Here is a tiny trained network, its code and every weight. The questions are about switching its units off for an input and a class, where a switched-off unit gives its printed mean instead of its output.

import numpy as np


def w(rows, s, z=0):
    codes = np.array(rows[::2]) - 128.0
    scale = np.full(codes.shape[1], s)
    scale[-1] = z or s
    return codes * scale


def norm(h):
    return h / np.sqrt((h * h).mean(-1, keepdims=True) + 1e-5)


def f(y):
    return y / 2 * (1 + np.tanh(0.7978845608 * (y + 0.044715 * y**3)))


def log_softmax(a):
    a = a - a.max(-1, keepdims=True)
    return a - np.log(np.exp(a).sum(-1, keepdims=True))


def net(x, mask):
    res = np.array(x, float).reshape(1, 4) / 4 @ E
    u = 0
    for l in range(3):
        y = f(norm(res) @ A[l][:, :-1].T + A[l][:, -1])
        res = res + np.where(mask[u : u + 11], y, B[l][:, -1]) @ B[l][:, :-1]
        u += 11
    return log_softmax(norm(res)[-1] @ U[:, :-1].T + U[:, -1])


A, B = {}, {}
E = w([
[171,183,207,88],'x0',
[126,127,129,130],'x1',
[254,100,180,223],'x2',
[158,18,190,27],'x3',
],0.0075)
A[0] = w([
[122,65,67,153,77],'0.n0',
[128,96,185,138,154],'0.n1',
[138,225,136,116,80],'0.n2',
[179,225,182,40,149],'0.n3',
[85,93,39,193,143],'0.n4',
[171,197,57,167,2],'0.n5',
[187,240,142,92,107],'0.n6',
[198,73,163,171,206],'0.n7',
[57,135,152,10,165],'0.n8',
[110,91,101,160,48],'0.n9',
[108,135,94,40,35],'0.n10',
],0.011,0.0031)
B[0] = w([
[136,56,170,223,153],'0.n0',
[112,101,79,61,165],'0.n1',
[141,87,165,125,170],'0.n2',
[79,13,47,254,219],'0.n3',
[69,66,137,99,207],'0.n4',
[42,160,165,80,177],'0.n5',
[67,51,128,143,192],'0.n6',
[165,184,56,99,254],'0.n7',
[140,133,78,86,243],'0.n8',
[94,107,84,154,129],'0.n9',
[140,182,74,159,162],'0.n10',
],0.0092,0.0061)
A[1] = w([
[101,46,117,121,117],'1.n0',
[154,185,196,173,16],'1.n1',
[80,150,206,117,48],'1.n2',
[164,132,96,87,89],'1.n3',
[254,133,171,191,195],'1.n4',
[161,62,108,77,99],'1.n5',
[113,169,84,152,166],'1.n6',
[181,184,127,235,139],'1.n7',
[198,105,197,76,213],'1.n8',
[186,173,1,105,99],'1.n9',
[181,137,133,152,1],'1.n10',
],0.0096,0.0028)
B[1] = w([
[140,109,187,160,213],'1.n0',
[47,151,129,161,121],'1.n1',
[108,171,169,92,119],'1.n2',
[121,86,168,163,157],'1.n3',
[96,84,2,131,217],'1.n4',
[104,79,162,126,205],'1.n5',
[220,124,102,41,179],'1.n6',
[63,114,100,118,189],'1.n7',
[121,96,105,83,159],'1.n8',
[188,174,200,113,253],'1.n9',
[105,179,93,151,121],'1.n10',
],0.0088,0.005)
A[2] = w([
[66,243,92,216,158],'2.n0',
[172,144,131,170,25],'2.n1',
[32,158,128,73,132],'2.n2',
[34,2,118,85,255],'2.n3',
[191,183,15,109,133],'2.n4',
[73,175,122,125,144],'2.n5',
[185,18,126,212,126],'2.n6',
[172,62,86,193,156],'2.n7',
[250,209,199,67,115],'2.n8',
[231,61,123,91,109],'2.n9',
[50,219,152,197,152],'2.n10',
],0.0091,0.0048)
B[2] = w([
[126,62,140,45,165],'2.n0',
[144,102,88,90,117],'2.n1',
[215,132,159,169,154],'2.n2',
[141,194,127,176,253],'2.n3',
[155,255,143,81,172],'2.n4',
[169,127,132,68,141],'2.n5',
[95,167,127,153,190],'2.n6',
[103,202,101,128,184],'2.n7',
[98,155,143,227,143],'2.n8',
[35,105,206,78,177],'2.n9',
[95,77,201,64,154],'2.n10',
],0.0096,0.012)
U = w([
[160,206,1,27,137],'0',
[26,66,62,185,160],'1',
[34,58,181,13,137],'2',
[80,186,157,109,254],'3',
[148,179,193,157,96],'4',
[233,65,132,156,27],'5',
[215,75,137,152,12],'6',
],0.014,0.0093)

Each question gives the input, the list of numbers given to net, and the class t.
The units are the neurons (one row each of A and B). Each row of codes is followed by its name. A weight is (code - 128) times the scale printed after its matrix; where a second scale follows, it is the last column's (A, B and U).
mask holds one flag per neuron, layer by layer. A switched-off neuron (its flag False) gives its mean, the last column of its row in B, instead of its output. The means were averaged over made-up inputs and are rounded, as every weight is.
A unit's drop is (log p(t) with every unit on - log p(t) with that unit switched off) / (log p(t) with every unit on - log p(t) with every unit switched off).
The circuit of an input: a set's keep is (log p(t) with only the set's units on - log p(t) with every unit switched off) / (log p(t) with every unit on - log p(t) with every unit switched off). Starting from the 12 units with the biggest drops (on a tie, the unit counted first), units are removed one at a time, each time the one whose removal leaves the highest keep (on an exact tie, the one counted first), for as long as the keep stays at least 0.8.
circuit, biggest first: the units of the circuit, biggest drop first
most important unit: the unit with the biggest drop
top k neurons: the k neurons with the biggest drops, biggest first
k most important neurons of layer l: the k neurons of layer l with the biggest drops, biggest first
input [-7,-2,-6,6], class 1: circuit, biggest first	[0.n0 2.n4 2.n3]
input [-8,7,-7,6], class 1: top 2 neurons	[0.n7 0.n0]
input [-8,-3,8,-6], class 0: circuit, biggest first	[0.n3 0.n7 1.n6]
input [7,5,-8,-6], class 0: 2 most important neurons of layer 0	[0.n8 0.n3]
input [-1,1,-7,-5], class 0: top 2 neurons	[2.n9 1.n6]
input [-5,6,5,4], class 3: circuit, biggest first	[0.n7 2.n9 1.n9 2.n0]
input [7,4,4,7], class 1: 3 most important neurons of layer 1	[1.n6 1.n4 1.n9]
input [-3,8,-3,4], class 3: top 3 neurons	[2.n3 2.n0 2.n10]
input [-7,8,1,3], class 3: circuit, biggest first	[0.n3]
input [-3,-5,-5,-7], class 2: 2 most important neurons of layer 1	[1.n4 1.n8]
input [-2,-5,8,6], class 0: top 2 neurons	[1.n4 0.n7]
input [8,-1,-6,1], class 1: top 2 neurons	[0.n3 0.n7]
input [4,-3,1,-5], class 2: top 4 neurons	[0.n5 2.n10 1.n4 0.n8]
input [3,4,-6,4], class 0: most important neuron of layer 0	[0.n8]
input [6,-6,7,-8], class 2: top 4 neurons	[0.n5 2.n0 1.n1 2.n10]
input [1,3,1,3], class 4: top 2 neurons	[2.n8 1.n9]
input [3,3,4,-2], class 0: 3 most important neurons of layer 0	[0.n4 0.n7 0.n8]
input [-1,-3,-4,-5], class 2: top 2 neurons	[0.n7 2.n10]
input [8,-8,1,-7], class 1: 2 most important neurons of layer 0	[0.n3 0.n6]
input [6,-4,4,-5], class 1: most important unit	0.n6
input [5,1,7,2], class 0: top 2 neurons	[1.n4 0.n7]
input [7,-5,-2,6], class 1: top 2 neurons	[0.n3 2.n4]
input [-3,5,-5,-3], class 0: top 2 neurons	[0.n3 2.n9]
input [-1,1,0,1], class 4: top 2 neurons	[0.n3 1.n4]
input [8,0,-3,6], class 1: 2 most important neurons of layer 0	[0.n3 0.n7]
input [3,-1,5,-6], class 2: 2 most important neurons of layer 2	[2.n0 2.n10]
input [7,4,8,-7], class 0: most important unit	1.n4
input [2,2,-1,-3], class 4: 2 most important neurons of layer 2	[2.n3 2.n9]
